Below is a small trained network, with its code and all its weights. Each question gives an input and a target symbol and asks what happens when units are switched off, that is, made to give their printed mean instead of their output.

import numpy as np


def w(rows, s, z=0):
    codes = np.array(rows[::2]) - 128.0
    scale = np.full(codes.shape[1], s)
    scale[-1] = z or s
    return codes * scale


def f(y):
    return np.maximum(y, 0)


def softmax(a):
    e = np.exp(a - a.max(-1, keepdims=True))
    return e / e.sum(-1, keepdims=True)


def log_softmax(a):
    a = a - a.max(-1, keepdims=True)
    return a - np.log(np.exp(a).sum(-1, keepdims=True))


def net(x, mask):
    ids = ['Σαβεημπτω'.index(c) for c in x.split()]
    T = len(ids)
    res = E[ids] + P[:T]
    q, k, v = (res @ M[0].T for M in (Q, K, V))
    z = softmax(np.where(np.tri(T) > 0, q @ k.T / 4**0.5, -1e9)) @ v
    res = res + np.where(mask[0], z, O[0][:, -1]) @ O[0][:, :-1]
    y = f(res @ A[0][:, :-1].T + A[0][:, -1])
    res = res + np.where(mask[1:13], y, B[0][:, -1]) @ B[0][:, :-1]
    return log_softmax(res[-1] @ U[:, :-1].T + U[:, -1])


Q, K, V, O, A, B = {}, {}, {}, {}, {}, {}
E = w([
[127,121,154,168,161],'Σ',
[119,125,143,163,97],'α',
[106,208,221,165,106],'β',
[147,62,81,173,162],'ε',
[142,179,142,184,178],'η',
[189,120,194,185,144],'μ',
[99,38,167,166,69],'π',
[3,148,59,178,118],'τ',
[199,174,37,183,9],'ω',
],0.0075)
P = w([
[135,114,111,255,165],'0',
[118,178,191,119,90],'1',
[120,167,170,123,81],'2',
[119,143,131,119,93],'3',
[121,127,120,136,97],'4',
[127,126,120,152,87],'5',
[125,113,117,169,90],'6',
[124,104,104,184,94],'7',
[123,111,119,192,87],'8',
[127,97,105,195,96],'9',
],0.0076)
Q[0] = w([
[169,123,70,18,149],'h0',
[110,154,146,254,104],'h0',
[166,149,203,21,189],'h0',
[187,79,155,249,101],'h0',
],0.01)
K[0] = w([
[115,147,199,40,143],'h0',
[134,82,82,242,127],'h0',
[85,121,108,3,98],'h0',
[59,146,82,255,138],'h0',
],0.0099)
V[0] = w([
[217,159,240,117,39],'h0',
[246,219,118,148,247],'h0',
[229,71,43,136,72],'h0',
[97,255,61,123,74],'h0',
],0.0097)
O[0] = w([
[216,106,193,206,62,2],'h0',
[222,233,85,147,214,79],'h0',
[217,109,84,23,64,220],'h0',
[83,220,1,183,34,74],'h0',
],0.0099,0.0017)
A[0] = w([
[141,192,143,61,42,243],'n0',
[136,203,104,112,161,222],'n1',
[172,132,91,189,65,85],'n2',
[118,121,99,216,110,175],'n3',
[116,130,138,62,139,255],'n4',
[147,75,64,81,123,140],'n5',
[69,96,192,165,219,206],'n6',
[149,125,172,133,163,125],'n7',
[255,120,206,132,132,195],'n8',
[73,108,186,144,197,187],'n9',
[95,61,110,78,115,62],'n10',
[163,168,107,79,44,194],'n11',
],0.0084,0.0048)
B[0] = w([
[89,32,64,144,153,244],'n0',
[146,162,1,141,164,213],'n1',
[76,149,181,188,133,188],'n2',
[99,164,160,178,72,233],'n3',
[110,78,64,66,159,226],'n4',
[96,141,190,50,97,181],'n5',
[39,138,211,130,191,253],'n6',
[159,93,158,156,160,157],'n7',
[219,17,143,178,126,247],'n8',
[35,109,185,129,191,225],'n9',
[142,203,101,123,12,169],'n10',
[82,44,102,168,154,214],'n11',
],0.0071,0.0051)
U = w([
[101,89,115,171,199,140],'Σ',
[132,132,143,121,88,253],'α',
[127,198,191,209,75,7],'β',
[169,113,94,2,183,95],'ε',
[195,231,104,137,156,174],'η',
[228,128,159,151,141,53],'μ',
[111,83,205,98,102,115],'π',
[47,193,121,87,111,128],'τ',
[171,108,58,135,50,114],'ω',
],0.0065,0.0052)

Each question gives the input, a string of symbols that net reads in full, and the target symbol t.
The units are the heads (4 rows each of Q, K, V and O) and the neurons (one row each of A and B). Each row of codes is followed by its name. A weight is (code - 128) times the scale printed after its matrix; where a second scale follows, it is the last column's (O, A, B and U).
mask holds one flag per unit, heads first, then neurons. A switched-off unit (its flag False) gives its mean, the last column of its rows in O or B, instead of its output. The means were averaged over made-up inputs and are rounded, as every weight is.
A unit's drop is (log p(t) with every unit on - log p(t) with that unit switched off) / (log p(t) with every unit on - log p(t) with every unit switched off).
The circuit of an input: a set's keep is (log p(t) with only the set's units on - log p(t) with every unit switched off) / (log p(t) with every unit on - log p(t) with every unit switched off). Starting from the 12 units with the biggest drops (on a tie, the unit counted first), units are removed one at a time, each time the one whose removal leaves the highest keep (on an exact tie, the one counted first), for as long as the keep stays at least 0.8.
units of the circuit, in order: the units of the circuit, biggest drop first
k most important neurons: the k neurons with the biggest drops, biggest first
drop when u is switched off: that unit's drop, to one decimal
input τ τ ε, target τ: units of the circuit, in order	(h0; n8)
input ω η α α Σ, target ω: units of the circuit, in order	(h0; n6)
input ω ε ε η μ Σ π π τ π, target ω: units of the circuit, in order	(h0)
input ω ω ω π β Σ α β, target ω: units of the circuit, in order	(h0; n0)
input ω ε Σ ω π ε π τ β α, target ω: 3 most important neurons	(n6; n9; n0)
input β η ω, target β: units of the circuit, in order	(h0; n2)
input μ α η, target μ: units of the circuit, in order	(h0; n8)
input β Σ Σ α β, target β: units of the circuit, in order	(h0; n3)
input η η τ, target η: units of the circuit, in order	(h0; n1)
input ε π τ, target ε: 2 most important neurons	(n4; n3)
input τ η π, target τ: units of the circuit, in order	(h0; n8)
input ω π ε π μ μ τ ω ω ε, target ω: 2 most important neurons	(n6; n9)
input ω β τ π μ, target ω: 3 most important neurons	(n6; n9; n0)
input ε ε π, target ε: most important neuron	(n4)
input ω π τ Σ ε β ω Σ, target ω: 3 most important neurons	(n6; n9; n0)
input ε π ε η η τ, target ε: drop when h0 is switched off	0.9
input ω η π ε η, target ω: drop when h0 is switched off	0.9
input τ ε π β ε ω η π β, target τ: drop when h0 is switched off	1.0
